Below is a small trained network, with its code and all its weights. Each question gives an input and a class and asks what happens when units are switched off, that is, made to give their printed mean instead of their output.

import numpy as np


def w(rows, s, z=0):
    codes = np.array(rows[::2]) - 128.0
    scale = np.full(codes.shape[1], s)
    scale[-1] = z or s
    return codes * scale


def f(y):
    return y / 2 * (1 + np.tanh(0.7978845608 * (y + 0.044715 * y**3)))


def log_softmax(a):
    a = a - a.max(-1, keepdims=True)
    return a - np.log(np.exp(a).sum(-1, keepdims=True))


def net(x, mask):
    res = np.array(x, float).reshape(1, 4) / 4 @ E
    y = f(res @ A[0][:, :-1].T + A[0][:, -1])
    res = res + np.where(mask, y, B[0][:, -1]) @ B[0][:, :-1]
    return log_softmax(res[-1] @ U[:, :-1].T + U[:, -1])


A, B = {}, {}
E = w([
[209,126,87,5,132,68,146,97],'x0',
[155,97,181,117,141,197,95,50],'x1',
[182,102,69,120,117,185,8,155],'x2',
[171,224,170,107,159,84,38,118],'x3',
],0.011)
A[0] = w([
[93,57,93,124,142,146,163,115,118],'N1',
[123,219,172,133,163,109,75,137,71],'N2',
[200,112,216,142,204,203,114,2,170],'N3',
[132,186,74,145,125,63,145,237,147],'N4',
[42,149,172,175,160,62,174,136,201],'N5',
[70,128,115,184,129,149,89,153,14],'N6',
[119,142,29,39,155,64,148,185,128],'N7',
[166,118,46,116,80,217,60,175,80],'N8',
[142,167,220,122,136,87,235,60,252],'N9',
[182,43,155,67,152,107,136,10,166],'N10',
[101,60,99,111,97,194,177,131,194],'N11',
[137,48,102,199,83,123,163,122,38],'N12',
[67,151,163,187,133,165,102,177,163],'N13',
[132,87,105,10,163,31,114,149,61],'N14',
[129,231,204,131,160,110,74,119,138],'N15',
[70,155,191,192,114,162,93,154,71],'N16',
[227,92,80,166,146,142,70,185,127],'N17',
],0.009,0.0022)
B[0] = w([
[125,211,34,139,110,35,110,65,178],'N1',
[61,165,81,72,58,52,193,61,193],'N2',
[156,112,147,226,41,92,56,194,251],'N3',
[95,130,166,238,27,229,7,187,211],'N4',
[180,88,138,142,153,140,72,50,224],'N5',
[147,65,160,68,174,107,132,123,175],'N6',
[234,68,196,158,130,144,141,157,217],'N7',
[121,62,67,177,192,92,85,70,221],'N8',
[146,120,96,213,234,126,77,56,240],'N9',
[130,6,164,96,89,197,66,175,218],'N10',
[125,199,122,76,25,50,48,99,205],'N11',
[92,128,94,54,53,65,117,99,182],'N12',
[255,62,220,61,169,119,158,155,207],'N13',
[183,67,126,61,144,73,102,175,213],'N14',
[131,127,9,83,41,71,112,86,216],'N15',
[222,27,190,31,124,65,155,174,203],'N16',
[67,109,80,146,206,123,111,56,206],'N17',
],0.0068,0.011)
U = w([
[169,68,175,49,153,114,138,168,80],'0',
[123,178,65,78,59,65,138,93,107],'1',
[137,119,168,212,75,158,82,179,147],'2',
[124,110,92,175,246,121,108,71,113],'3',
[149,150,146,123,132,165,100,128,254],'4',
[87,213,133,74,179,188,189,132,41],'5',
[77,179,124,133,140,130,197,179,56],'6',
[83,153,131,112,155,161,221,166,50],'7',
],0.013,0.007)

Each question gives the input, the list of numbers given to net, and the class t.
The units are the neurons (one row each of A and B). Each row of codes is followed by its name. A weight is (code - 128) times the scale printed after its matrix; where a second scale follows, it is the last column's (A, B and U).
mask holds one flag per neuron, in row order. A switched-off neuron (its flag False) gives its mean, the last column of its row in B, instead of its output. The means were averaged over made-up inputs and are rounded, as every weight is.
A unit's drop is (log p(t) with every unit on - log p(t) with that unit switched off) / (log p(t) with every unit on - log p(t) with every unit switched off).
The circuit of an input: a set's keep is (log p(t) with only the set's units on - log p(t) with every unit switched off) / (log p(t) with every unit on - log p(t) with every unit switched off). Starting from the 12 units with the biggest drops (on a tie, the unit counted first), units are removed one at a time, each time the one whose removal leaves the highest keep (on an exact tie, the one counted first), for as long as the keep stays at least 0.8.
circuit, biggest first: the units of the circuit, biggest drop first
k most important neurons: the k neurons with the biggest drops, biggest first
drop of u: that unit's drop, to one decimal
input [4,8,2,-2], class 2: circuit, biggest first -> [N3]
input [3,8,7,-6], class 2: 3 most important neurons -> [N3; N10; N9]
input [-1,-2,4,-1], class 3: circuit, biggest first -> [N3; N8]
input [-7,-7,-4,-3], class 0: 2 most important neurons -> [N13; N16]
input [0,8,-5,-5], class 2: 2 most important neurons -> [N3; N10]
input [6,7,7,-5], class 2: 3 most important neurons -> [N10; N3; N9]
input [-8,-8,6,7], class 0: 3 most important neurons -> [N13; N16; N6]
input [1,0,-2,-2], class 4: 2 most important neurons -> [N8; N17]
input [-2,-6,-2,7], class 1: 4 most important neurons -> [N2; N15; N3; N10]
input [6,-2,2,-8], class 1: 2 most important neurons -> [N1; N11]
input [4,2,5,7], class 1: 2 most important neurons -> [N15; N2]
input [1,6,-8,-5], class 3: 2 most important neurons -> [N9; N4]
input [0,2,-4,-4], class 1: 2 most important neurons -> [N11; N8]
input [-6,2,7,1], class 3: circuit, biggest first -> [N8]
input [-1,-6,4,-7], class 1: drop of N12 -> 0.3
input [3,6,-5,4], class 2: drop of N3 -> 1.1
input [1,6,8,-8], class 1: drop of N12 -> 0.3
